Here is a tiny trained network, its code and every weight. The questions are about switching its units off for an input and a target symbol, where a switched-off unit gives its printed mean instead of its output.

import numpy as np


def w(rows, s, z=0):
    codes = np.array(rows[::2]) - 128.0
    scale = np.full(codes.shape[1], s)
    scale[-1] = z or s
    return codes * scale


def f(y):
    return np.maximum(y, 0)


def softmax(a):
    e = np.exp(a - a.max(-1, keepdims=True))
    return e / e.sum(-1, keepdims=True)


def log_softmax(a):
    a = a - a.max(-1, keepdims=True)
    return a - np.log(np.exp(a).sum(-1, keepdims=True))


def net(x, mask):
    ids = ['ΦΨαβδεζηθμπσω'.index(c) for c in x.split()]
    T = len(ids)
    res = E[ids] + P[:T]
    u = 0
    for l in range(2):
        r = res
        for j in range(2):
            rows = slice(2 * j, 2 * j + 2)
            q, k, v = (r @ M[l][rows].T for M in (Q, K, V))
            z = softmax(np.where(np.tri(T) > 0, q @ k.T / 2**0.5, -1e9)) @ v
            o = O[l][rows]
            res = res + np.where(mask[u + j], z, o[:, -1]) @ o[:, :-1]
        u += 2
        y = f(res @ A[l][:, :-1].T + A[l][:, -1])
        res = res + np.where(mask[u : u + 4], y, B[l][:, -1]) @ B[l][:, :-1]
        u += 4
    return log_softmax(res[-1] @ U[:, :-1].T + U[:, -1])


Q, K, V, O, A, B = {}, {}, {}, {}, {}, {}
E = w([
[125,105,121],'Φ',
[136,72,182],'Ψ',
[104,80,134],'α',
[99,91,117],'β',
[118,139,147],'δ',
[156,159,155],'ε',
[120,87,107],'ζ',
[145,179,123],'η',
[130,108,88],'θ',
[114,173,145],'μ',
[121,168,114],'π',
[188,113,82],'σ',
[162,96,252],'ω',
],0.028)
P = w([
[92,198,134],'0',
[155,28,151],'1',
[90,220,120],'2',
[181,12,142],'3',
[90,229,125],'4',
[197,3,136],'5',
],0.0053)
Q[0] = w([
[71,29,101],'0.h0',
[231,49,254],'0.h0',
[253,112,71],'0.h1',
[63,150,103],'0.h1',
],0.0081)
K[0] = w([
[132,31,158],'0.h0',
[170,159,217],'0.h0',
[158,110,255],'0.h1',
[80,148,119],'0.h1',
],0.01)
V[0] = w([
[127,116,110],'0.h0',
[198,177,2],'0.h0',
[81,147,52],'0.h1',
[181,81,108],'0.h1',
],0.0049)
O[0] = w([
[111,136,91,102],'0.h0',
[127,217,3,2],'0.h0',
[212,208,118,79],'0.h1',
[126,36,251,83],'0.h1',
],0.0048,0.0028)
A[0] = w([
[39,166,119,23],'0.n0',
[5,154,129,69],'0.n1',
[139,225,84,26],'0.n2',
[32,189,81,1],'0.n3',
],0.012,0.0061)
B[0] = w([
[1,87,161,178],'0.n0',
[3,126,105,222],'0.n1',
[239,12,154,252],'0.n2',
[79,108,178,201],'0.n3',
],0.009,0.003)
Q[1] = w([
[78,151,164],'1.h0',
[254,233,215],'1.h0',
[191,15,57],'1.h1',
[64,158,217],'1.h1',
],0.0096)
K[1] = w([
[81,130,158],'1.h0',
[171,78,246],'1.h0',
[152,30,191],'1.h1',
[70,216,140],'1.h1',
],0.014)
V[1] = w([
[46,226,10],'1.h0',
[23,79,109],'1.h0',
[179,122,243],'1.h1',
[169,4,69],'1.h1',
],0.004)
O[1] = w([
[80,229,171,3],'1.h0',
[28,130,120,159],'1.h0',
[254,143,131,169],'1.h1',
[75,204,113,113],'1.h1',
],0.0063,0.0051)
A[1] = w([
[129,167,214,136],'1.n0',
[105,2,137,68],'1.n1',
[125,206,29,254],'1.n2',
[209,244,63,107],'1.n3',
],0.0096,0.0085)
B[1] = w([
[175,170,171,198],'1.n0',
[95,165,41,254],'1.n1',
[159,245,50,202],'1.n2',
[68,6,32,159],'1.n3',
],0.011,0.0072)
U = w([
[111,128,122,152],'Φ',
[74,130,202,232],'Ψ',
[60,155,94,72],'α',
[142,131,67,1],'β',
[133,38,111,143],'δ',
[134,196,82,26],'ε',
[138,170,111,165],'ζ',
[162,248,168,113],'η',
[196,139,203,130],'θ',
[67,90,101,111],'μ',
[171,126,131,228],'π',
[105,97,126,133],'σ',
[144,147,103,192],'ω',
],0.015,0.0087)

Each question gives the input, a string of symbols that net reads in full, and the target symbol t.
The units are the heads (2 rows each of Q, K, V and O) and the neurons (one row each of A and B). Each row of codes is followed by its name. A weight is (code - 128) times the scale printed after its matrix; where a second scale follows, it is the last column's (O, A, B and U).
mask holds one flag per unit, layer by layer, with each layer's heads first. A switched-off unit (its flag False) gives its mean, the last column of its rows in O or B, instead of its output. The means were averaged over made-up inputs and are rounded, as every weight is.
A unit's drop is (log p(t) with every unit on - log p(t) with that unit switched off) / (log p(t) with every unit on - log p(t) with every unit switched off).
The circuit of an input: a set's keep is (log p(t) with only the set's units on - log p(t) with every unit switched off) / (log p(t) with every unit on - log p(t) with every unit switched off). Starting from all 12 units, units are removed one at a time, each time the one whose removal leaves the highest keep (on an exact tie, the one counted first), for as long as the keep stays at least 0.8.
circuit, biggest first: the units of the circuit, biggest drop first
most important unit: the unit with the biggest drop
top k neurons: the k neurons with the biggest drops, biggest first
top k neurons in layer l: the k neurons of layer l with the biggest drops, biggest first
heads that matter: for each layer, one digit per head in row order, 1 if its drop is at least 0.15 and else 0, layers parted by /
drop when u is switched off: that unit's drop, to one decimal
input μ μ μ Ψ σ, target β: circuit, biggest first => 1.n3; 1.n2; 1.h1
input μ ε ε θ, target ε: circuit, biggest first => 1.n2; 0.h0; 0.n2; 1.h0
input μ θ μ σ, target β: heads that matter => 10 / 00
input ζ β μ ε, target θ: top 2 neurons in layer 1 => 1.n1; 1.n2
input β θ ε ε, target θ: top 3 neurons in layer 1 => 1.n1; 1.n2; 1.n0
input μ ω μ, target Ψ: top 2 neurons in layer 0 => 0.n1; 0.n2
input ε η δ, target η: circuit, biggest first => 1.h0; 1.n3; 0.n2
input Φ ε μ θ β, target α: circuit, biggest first => 0.n1; 0.n2; 1.h0
input μ μ ε σ ε, target π: top 2 neurons in layer 0 => 0.n1; 0.n2
input ζ ω μ Φ μ μ, target δ: heads that matter => 00 / 10
input δ δ μ μ β, target α: top 2 neurons => 0.n1; 0.n2
input ω μ μ ε μ ε, target δ: top 2 neurons => 1.n2; 1.n0
input δ μ θ, target ε: heads that matter => 00 / 00
input μ ζ ω ε μ μ, target δ: top 3 neurons => 1.n2; 0.n1; 1.n0
input μ μ ε μ, target η: top 2 neurons => 0.n2; 1.n2
input π ε μ μ μ, target Ψ: most important unit => 0.n2
input μ θ μ ω, target δ: most important unit => 1.h0
input μ μ η, target δ: drop when 0.n1 is switched off => 0.1
input μ μ ε ε δ, target η: drop when 1.h0 is switched off => 0.8
input ε ω α ε, target δ: drop when 0.h0 is switched off => 0.1
